Here is a tiny trained network, its code and every weight. The questions are about switching its units off for an input and a class, where a switched-off unit gives its printed mean instead of its output.

import numpy as np


def w(rows, s, z=0):
    codes = np.array(rows[::2]) - 128.0
    scale = np.full(codes.shape[1], s)
    scale[-1] = z or s
    return codes * scale


def f(y):
    return np.maximum(y, 0)


def log_softmax(a):
    a = a - a.max(-1, keepdims=True)
    return a - np.log(np.exp(a).sum(-1, keepdims=True))


def net(x, mask):
    res = np.array(x, float).reshape(1, 5) / 4 @ E
    y = f(res @ A[0][:, :-1].T + A[0][:, -1])
    res = res + np.where(mask, y, B[0][:, -1]) @ B[0][:, :-1]
    return log_softmax(res[-1] @ U[:, :-1].T + U[:, -1])


A, B = {}, {}
E = w([
[75,148,95,68,52,162,102,200],'x0',
[145,205,48,49,171,121,154,82],'x1',
[61,114,133,101,250,73,143,195],'x2',
[147,49,41,91,173,230,42,142],'x3',
[227,173,105,219,131,155,171,213],'x4',
],0.011)
A[0] = w([
[28,88,115,155,90,89,108,99,151],'n0',
[123,141,106,94,66,103,115,210,57],'n1',
[79,143,175,103,87,103,179,134,31],'n2',
[153,138,121,145,31,139,100,89,33],'n3',
[223,187,130,173,141,151,126,249,27],'n4',
[199,41,202,171,172,103,126,107,123],'n5',
[143,144,145,154,124,77,217,111,26],'n6',
[112,146,183,121,69,117,245,175,42],'n7',
[116,98,133,129,72,91,86,197,92],'n8',
[164,133,184,88,207,138,166,239,56],'n9',
[75,102,149,229,84,106,105,195,87],'n10',
[238,159,121,188,106,169,114,87,136],'n11',
[104,66,142,136,126,163,76,136,120],'n12',
[182,81,81,146,191,208,54,161,3],'n13',
[121,241,41,103,145,95,155,127,78],'n14',
[79,126,103,84,32,126,156,209,35],'n15',
[82,109,131,124,204,54,109,199,16],'n16',
],0.011,0.0035)
B[0] = w([
[148,164,139,95,174,131,63,121,221],'n0',
[132,1,72,158,134,71,203,109,185],'n1',
[100,144,159,68,169,167,176,178,208],'n2',
[50,129,142,164,58,153,75,115,215],'n3',
[148,122,190,46,193,43,10,131,255],'n4',
[166,140,60,162,172,118,152,66,248],'n5',
[107,61,126,105,157,156,192,186,227],'n6',
[107,136,180,106,165,194,199,188,243],'n7',
[178,195,31,183,171,103,139,104,188],'n8',
[76,111,193,197,73,105,108,133,210],'n9',
[189,243,99,137,148,168,98,109,240],'n10',
[60,109,109,129,78,88,126,139,254],'n11',
[162,162,180,95,156,159,136,153,203],'n12',
[72,115,105,99,157,179,201,211,237],'n13',
[183,222,77,162,130,173,94,90,227],'n14',
[104,65,84,143,163,75,160,45,208],'n15',
[54,149,116,189,13,161,91,77,222],'n16',
],0.0099,0.012)
U = w([
[132,95,134,100,155,199,192,218,53],'0',
[70,116,151,220,26,122,69,128,38],'1',
[152,110,182,45,196,53,39,90,203],'2',
[186,64,42,196,188,63,183,68,253],'3',
[251,206,42,178,140,161,120,130,48],'4',
],0.011,0.0053)

Each question gives the input, the list of numbers given to net, and the class t.
The units are the neurons (one row each of A and B). Each row of codes is followed by its name. A weight is (code - 128) times the scale printed after its matrix; where a second scale follows, it is the last column's (A, B and U).
mask holds one flag per neuron, in row order. A switched-off neuron (its flag False) gives its mean, the last column of its row in B, instead of its output. The means were averaged over made-up inputs and are rounded, as every weight is.
A unit's drop is (log p(t) with every unit on - log p(t) with that unit switched off) / (log p(t) with every unit on - log p(t) with every unit switched off).
The circuit of an input: a set's keep is (log p(t) with only the set's units on - log p(t) with every unit switched off) / (log p(t) with every unit on - log p(t) with every unit switched off). Starting from the 12 units with the biggest drops (on a tie, the unit counted first), units are removed one at a time, each time the one whose removal leaves the highest keep (on an exact tie, the one counted first), for as long as the keep stays at least 0.8.
circuit, biggest first: the units of the circuit, biggest drop first
unit that matters most: the unit with the biggest drop
k most important neurons: the k neurons with the biggest drops, biggest first
drop when u is switched off: that unit's drop, to one decimal
input [0,2,6,5,6], class 1: 3 most important neurons => n9, n16, n7
input [3,-1,-4,-4,1], class 0: circuit, biggest first => n7
input [7,7,1,1,-4], class 3: circuit, biggest first => n15, n1
input [7,-8,8,-7,6], class 1: 4 most important neurons => n16, n9, n13, n5
input [8,-3,-3,4,-6], class 3: 4 most important neurons => n4, n15, n1, n8
input [0,-6,1,-6,-2], class 0: 4 most important neurons => n7, n2, n14, n6
input [0,1,5,-1,-5], class 1: 2 most important neurons => n16, n4
input [6,-2,-6,-6,3], class 0: 3 most important neurons => n7, n16, n2
input [7,-4,-2,5,5], class 3: 2 most important neurons => n1, n15
input [-4,-3,-4,7,-6], class 0: 2 most important neurons => n13, n4
input [7,-5,-1,3,-5], class 3: 2 most important neurons => n15, n4
input [-7,-3,6,7,-5], class 0: 4 most important neurons => n13, n12, n4, n15
input [3,-6,3,5,2], class 4: 2 most important neurons => n8, n10
input [8,4,1,7,7], class 3: circuit, biggest first => n1
input [5,7,5,-1,-1], class 4: 3 most important neurons => n14, n11, n3
input [0,6,5,-7,2], class 0: 2 most important neurons => n6, n7
input [2,5,2,-5,6], class 2: 3 most important neurons => n4, n13, n10
input [8,-1,7,-5,-3], class 3: drop when n8 is switched off => 0.5
input [7,-8,7,-2,2], class 4: drop when n12 is switched off => 0.1
input [-1,2,-1,7,7], class 0: unit that matters most => n13
input [4,5,-8,-7,7], class 1: drop when n3 is switched off => 0.9
input [5,-6,-3,-6,0], class 0: drop when n5 is switched off => 0.4
